Below are the code and all the weights of a small trained network. Each question names an input and a target symbol and asks about switching units off, where a switched-off unit gives its printed mean instead of its output.

import numpy as np


def w(rows, s, z=0):
    codes = np.array(rows[::2]) - 128.0
    scale = np.full(codes.shape[1], s)
    scale[-1] = z or s
    return codes * scale


def norm(h):
    return h / np.sqrt((h * h).mean(-1, keepdims=True) + 1e-5)


def f(y):
    return y / 2 * (1 + np.tanh(0.7978845608 * (y + 0.044715 * y**3)))


def softmax(a):
    e = np.exp(a - a.max(-1, keepdims=True))
    return e / e.sum(-1, keepdims=True)


def log_softmax(a):
    a = a - a.max(-1, keepdims=True)
    return a - np.log(np.exp(a).sum(-1, keepdims=True))


def net(x, mask):
    ids = ['βγζθμστφω'.index(c) for c in x.split()]
    T = len(ids)
    res = E[ids] + P[:T]
    u = 0
    for l in range(2):
        q, k, v = (norm(res) @ M[l].T for M in (Q, K, V))
        z = softmax(np.where(np.tri(T) > 0, q @ k.T / 4**0.5, -1e9)) @ v
        res = res + np.where(mask[u], z, O[l][:, -1]) @ O[l][:, :-1]
        u += 1
        y = f(norm(res) @ A[l][:, :-1].T + A[l][:, -1])
        res = res + np.where(mask[u : u + 12], y, B[l][:, -1]) @ B[l][:, :-1]
        u += 12
    return log_softmax(norm(res)[-1] @ U[:, :-1].T + U[:, -1])


Q, K, V, O, A, B = {}, {}, {}, {}, {}, {}
E = w([
[203,134,164],'β',
[219,120,54],'γ',
[138,132,111],'ζ',
[233,108,189],'θ',
[116,67,83],'μ',
[118,5,159],'σ',
[84,178,75],'τ',
[139,208,203],'φ',
[141,137,108],'ω',
],0.019)
P = w([
[3,124,89],'0',
[161,175,137],'1',
[177,172,144],'2',
[176,165,149],'3',
[172,160,153],'4',
[170,163,152],'5',
[164,160,151],'6',
[158,154,155],'7',
[161,158,153],'8',
[146,146,159],'9',
[148,152,156],'10',
[132,134,165],'11',
],0.0058)
Q[0] = w([
[88,90,45],'L0H1',
[109,120,139],'L0H1',
[127,3,117],'L0H1',
[137,135,171],'L0H1',
],0.012)
K[0] = w([
[129,50,230],'L0H1',
[228,254,98],'L0H1',
[15,99,173],'L0H1',
[207,245,129],'L0H1',
],0.0083)
V[0] = w([
[105,111,157],'L0H1',
[98,167,176],'L0H1',
[253,30,109],'L0H1',
[121,224,125],'L0H1',
],0.0051)
O[0] = w([
[133,131,190,92],'L0H1',
[12,162,252,72],'L0H1',
[110,222,59,250],'L0H1',
[100,126,119,121],'L0H1',
],0.0042,0.0022)
A[0] = w([
[118,50,124,88],'L0N1',
[201,127,86,78],'L0N2',
[106,239,165,153],'L0N3',
[76,189,248,160],'L0N4',
[191,218,99,196],'L0N5',
[139,166,135,2],'L0N6',
[93,121,65,234],'L0N7',
[130,117,107,43],'L0N8',
[178,113,174,55],'L0N9',
[148,155,173,43],'L0N10',
[156,88,98,223],'L0N11',
[73,115,212,202],'L0N12',
],0.012,0.0058)
B[0] = w([
[171,99,236,145],'L0N1',
[219,75,125,166],'L0N2',
[162,122,246,184],'L0N3',
[238,185,243,157],'L0N4',
[233,82,235,255],'L0N5',
[77,112,121,117],'L0N6',
[217,218,158,190],'L0N7',
[9,20,155,116],'L0N8',
[90,187,54,134],'L0N9',
[118,73,113,125],'L0N10',
[175,84,188,195],'L0N11',
[253,150,180,153],'L0N12',
],0.0064,0.0099)
Q[1] = w([
[249,127,199],'L1H1',
[110,104,73],'L1H1',
[126,86,133],'L1H1',
[217,213,119],'L1H1',
],0.015)
K[1] = w([
[56,92,24],'L1H1',
[160,106,149],'L1H1',
[121,97,108],'L1H1',
[203,244,9],'L1H1',
],0.012)
V[1] = w([
[182,127,154],'L1H1',
[96,149,83],'L1H1',
[183,199,185],'L1H1',
[123,132,3],'L1H1',
],0.013)
O[1] = w([
[139,175,64,214],'L1H1',
[81,146,157,66],'L1H1',
[124,243,85,245],'L1H1',
[2,152,85,58],'L1H1',
],0.009,0.011)
A[1] = w([
[56,146,45,154],'L1N1',
[222,132,95,210],'L1N2',
[127,147,252,85],'L1N3',
[135,145,194,53],'L1N4',
[167,154,143,206],'L1N5',
[215,173,77,192],'L1N6',
[105,88,89,173],'L1N7',
[146,153,166,3],'L1N8',
[106,87,171,20],'L1N9',
[206,145,143,94],'L1N10',
[114,10,183,42],'L1N11',
[86,94,180,194],'L1N12',
],0.012,0.0062)
B[1] = w([
[135,190,65,122],'L1N1',
[77,97,127,251],'L1N2',
[60,69,112,144],'L1N3',
[123,101,56,130],'L1N4',
[100,94,138,204],'L1N5',
[59,148,91,247],'L1N6',
[128,155,67,121],'L1N7',
[119,157,75,124],'L1N8',
[98,111,162,120],'L1N9',
[115,106,113,199],'L1N10',
[147,5,70,126],'L1N11',
[116,90,60,124],'L1N12',
],0.012,0.016)
U = w([
[201,147,138,3],'β',
[171,155,103,63],'γ',
[208,131,41,87],'ζ',
[46,112,200,60],'θ',
[109,220,123,224],'μ',
[145,25,146,217],'σ',
[187,184,246,108],'τ',
[199,131,142,98],'φ',
[91,113,54,239],'ω',
],0.013,0.0037)

Each question gives the input, a string of symbols that net reads in full, and the target symbol t.
The units are the heads (4 rows each of Q, K, V and O) and the neurons (one row each of A and B). Each row of codes is followed by its name. A weight is (code - 128) times the scale printed after its matrix; where a second scale follows, it is the last column's (O, A, B and U).
mask holds one flag per unit, layer by layer, with each layer's heads first. A switched-off unit (its flag False) gives its mean, the last column of its rows in O or B, instead of its output. The means were averaged over made-up inputs and are rounded, as every weight is.
A unit's drop is (log p(t) with every unit on - log p(t) with that unit switched off) / (log p(t) with every unit on - log p(t) with every unit switched off).
The circuit of an input: a set's keep is (log p(t) with only the set's units on - log p(t) with every unit switched off) / (log p(t) with every unit on - log p(t) with every unit switched off). Starting from the 12 units with the biggest drops (on a tie, the unit counted first), units are removed one at a time, each time the one whose removal leaves the highest keep (on an exact tie, the one counted first), for as long as the keep stays at least 0.8.
circuit, biggest first: the units of the circuit, biggest drop first
most important unit: the unit with the biggest drop
top k neurons: the k neurons with the biggest drops, biggest first
k most important neurons of layer l: the k neurons of layer l with the biggest drops, biggest first
input ω τ φ θ σ γ ζ τ θ ζ, target μ: top 3 neurons	L0N7, L0N4, L0N3
input μ θ φ φ μ γ ζ θ, target σ: circuit, biggest first	L1H1, L0N5
input ω θ τ β ζ θ μ φ θ, target μ: top 3 neurons	L0N7, L0N5, L0N3
input ω ζ β θ γ ζ β θ θ ζ β, target μ: top 3 neurons	L0N7, L0N3, L0N4
input τ γ ω τ β ω ω β θ, target θ: top 4 neurons	L0N5, L0N11, L0N1, L0N2
input τ μ θ μ β ζ, target θ: top 2 neurons	L0N5, L0N4
input γ β β β φ θ, target ω: top 2 neurons	L0N3, L0N7
input μ σ σ τ φ ω θ θ θ, target σ: most important neuron of layer 0	L0N3
input τ ζ φ ω ζ, target θ: circuit, biggest first	L0N5, L1H1, L0N4
input γ μ ζ, target ω: top 4 neurons	L0N4, L0N3, L0N12, L1N6
input τ φ θ φ τ σ φ γ τ θ, target θ: 4 most important neurons of layer 0	L0N5, L0N11, L0N1, L0N7
input γ τ φ τ ζ β γ ζ μ ω, target ω: 3 most important neurons of layer 1	L1N6, L1N2, L1N10
input τ μ θ ζ φ ω ζ ω, target θ: top 4 neurons	L0N5, L0N11, L0N4, L0N1
input ω γ γ θ γ σ σ θ, target μ: most important neuron of layer 1	L1N6
input μ β γ ω θ γ τ φ β β σ ω, target σ: 3 most important neurons of layer 0	L0N3, L0N5, L0N4
input θ ζ μ ω φ β θ, target ζ: 3 most important neurons of layer 0	L0N11, L0N7, L0N9
input γ γ σ ζ, target ω: top 4 neurons	L0N4, L0N3, L0N12, L0N1
input μ τ φ τ φ γ ω τ ζ ω θ ω, target σ: 2 most important neurons of layer 0	L0N5, L0N3
input μ γ σ θ μ ζ, target σ: top 3 neurons	L0N5, L0N4, L0N3
input θ β ω β μ μ θ σ ζ ζ β θ, target ζ: most important unit	L0N11
input γ β θ, target ω: top 2 neurons	L0N3, L0N4
